Below is a small trained network, with its code and all its weights. Each question gives an input and a class and asks what happens when units are switched off, that is, made to give their printed mean instead of their output.

import numpy as np


def w(rows, s, z=0):
    codes = np.array(rows[::2]) - 128.0
    scale = np.full(codes.shape[1], s)
    scale[-1] = z or s
    return codes * scale


def norm(h):
    return h / np.sqrt((h * h).mean(-1, keepdims=True) + 1e-5)


def f(y):
    return y / 2 * (1 + np.tanh(0.7978845608 * (y + 0.044715 * y**3)))


def log_softmax(a):
    a = a - a.max(-1, keepdims=True)
    return a - np.log(np.exp(a).sum(-1, keepdims=True))


def net(x, mask):
    res = np.array(x, float).reshape(1, 6) / 4 @ E
    u = 0
    for l in range(2):
        y = f(norm(res) @ A[l][:, :-1].T + A[l][:, -1])
        res = res + np.where(mask[u : u + 7], y, B[l][:, -1]) @ B[l][:, :-1]
        u += 7
    return log_softmax(norm(res)[-1] @ U[:, :-1].T + U[:, -1])


A, B = {}, {}
E = w([
[239,107,189,225],'x0',
[3,40,201,107],'x1',
[134,163,156,77],'x2',
[181,210,235,81],'x3',
[30,118,158,184],'x4',
[248,166,160,138],'x5',
],0.0048)
A[0] = w([
[106,69,163,174,60],'L0N0',
[104,155,254,149,175],'L0N1',
[137,128,70,167,76],'L0N2',
[140,94,104,84,104],'L0N3',
[143,62,114,154,77],'L0N4',
[206,120,165,68,253],'L0N5',
[208,125,66,223,115],'L0N6',
],0.0095,0.004)
B[0] = w([
[141,48,161,224,150],'L0N0',
[179,108,134,62,243],'L0N1',
[128,47,64,74,139],'L0N2',
[76,101,225,207,127],'L0N3',
[89,65,122,207,134],'L0N4',
[2,180,86,50,253],'L0N5',
[210,72,143,84,224],'L0N6',
],0.0051,0.0046)
A[1] = w([
[156,89,121,102,39],'L1N0',
[9,169,114,143,249],'L1N1',
[200,200,186,154,254],'L1N2',
[84,163,166,86,231],'L1N3',
[153,107,100,98,56],'L1N4',
[193,146,64,105,114],'L1N5',
[121,74,167,104,110],'L1N6',
],0.011,0.0035)
B[1] = w([
[132,65,63,106,124],'L1N0',
[200,210,121,35,255],'L1N1',
[66,167,186,1,217],'L1N2',
[79,152,94,72,232],'L1N3',
[167,63,125,143,130],'L1N4',
[171,142,193,153,185],'L1N5',
[136,138,58,188,155],'L1N6',
],0.0083,0.0063)
U = w([
[87,157,217,211,120],'0',
[93,96,104,225,2],'1',
[226,79,67,152,121],'2',
[43,223,123,2,195],'3',
],0.0099,0.0058)

Each question gives the input, the list of numbers given to net, and the class t.
The units are the neurons (one row each of A and B). Each row of codes is followed by its name. A weight is (code - 128) times the scale printed after its matrix; where a second scale follows, it is the last column's (A, B and U).
mask holds one flag per neuron, layer by layer. A switched-off neuron (its flag False) gives its mean, the last column of its row in B, instead of its output. The means were averaged over made-up inputs and are rounded, as every weight is.
A unit's drop is (log p(t) with every unit on - log p(t) with that unit switched off) / (log p(t) with every unit on - log p(t) with every unit switched off).
The circuit of an input: a set's keep is (log p(t) with only the set's units on - log p(t) with every unit switched off) / (log p(t) with every unit on - log p(t) with every unit switched off). Starting from the 12 units with the biggest drops (on a tie, the unit counted first), units are removed one at a time, each time the one whose removal leaves the highest keep (on an exact tie, the one counted first), for as long as the keep stays at least 0.8.
units of the circuit, in order: the units of the circuit, biggest drop first
k most important neurons: the k neurons with the biggest drops, biggest first
top k neurons in layer l: the k neurons of layer l with the biggest drops, biggest first
drop when u is switched off: that unit's drop, to one decimal
input [1,2,-4,1,7,2], class 0: most important neuron	[L0N5]
input [0,6,-5,4,7,1], class 0: 2 most important neurons	[L0N5, L0N0]
input [3,0,-7,3,4,-3], class 0: units of the circuit, in order	[L1N1, L0N5]
input [0,8,-6,0,2,0], class 1: units of the circuit, in order	[L0N5, L1N2, L1N6]
input [-1,2,-2,-3,-8,4], class 2: 2 most important neurons	[L1N2, L0N6]
input [6,3,8,-7,5,-3], class 0: top 2 neurons in layer 0	[L0N0, L0N5]
input [6,7,-1,-7,6,-2], class 2: units of the circuit, in order	[L1N2, L0N5]
input [0,8,-7,-3,1,1], class 1: 3 most important neurons	[L0N5, L1N2, L0N0]
input [2,3,-5,1,8,-1], class 0: 3 most important neurons	[L0N5, L0N0, L0N6]
input [7,4,-7,-6,0,5], class 1: 2 most important neurons	[L1N1, L0N4]
input [7,4,-4,-4,1,1], class 1: drop when L1N1 is switched off	0.2
input [8,-4,7,-6,-1,-4], class 2: drop when L0N6 is switched off	0.1
input [-5,-1,1,-8,-7,5], class 2: drop when L1N2 is switched off	0.2
input [6,-2,6,-8,2,1], class 2: drop when L0N6 is switched off	0.2
input [5,-2,-2,-4,3,-1], class 2: most important neuron	[L0N6]
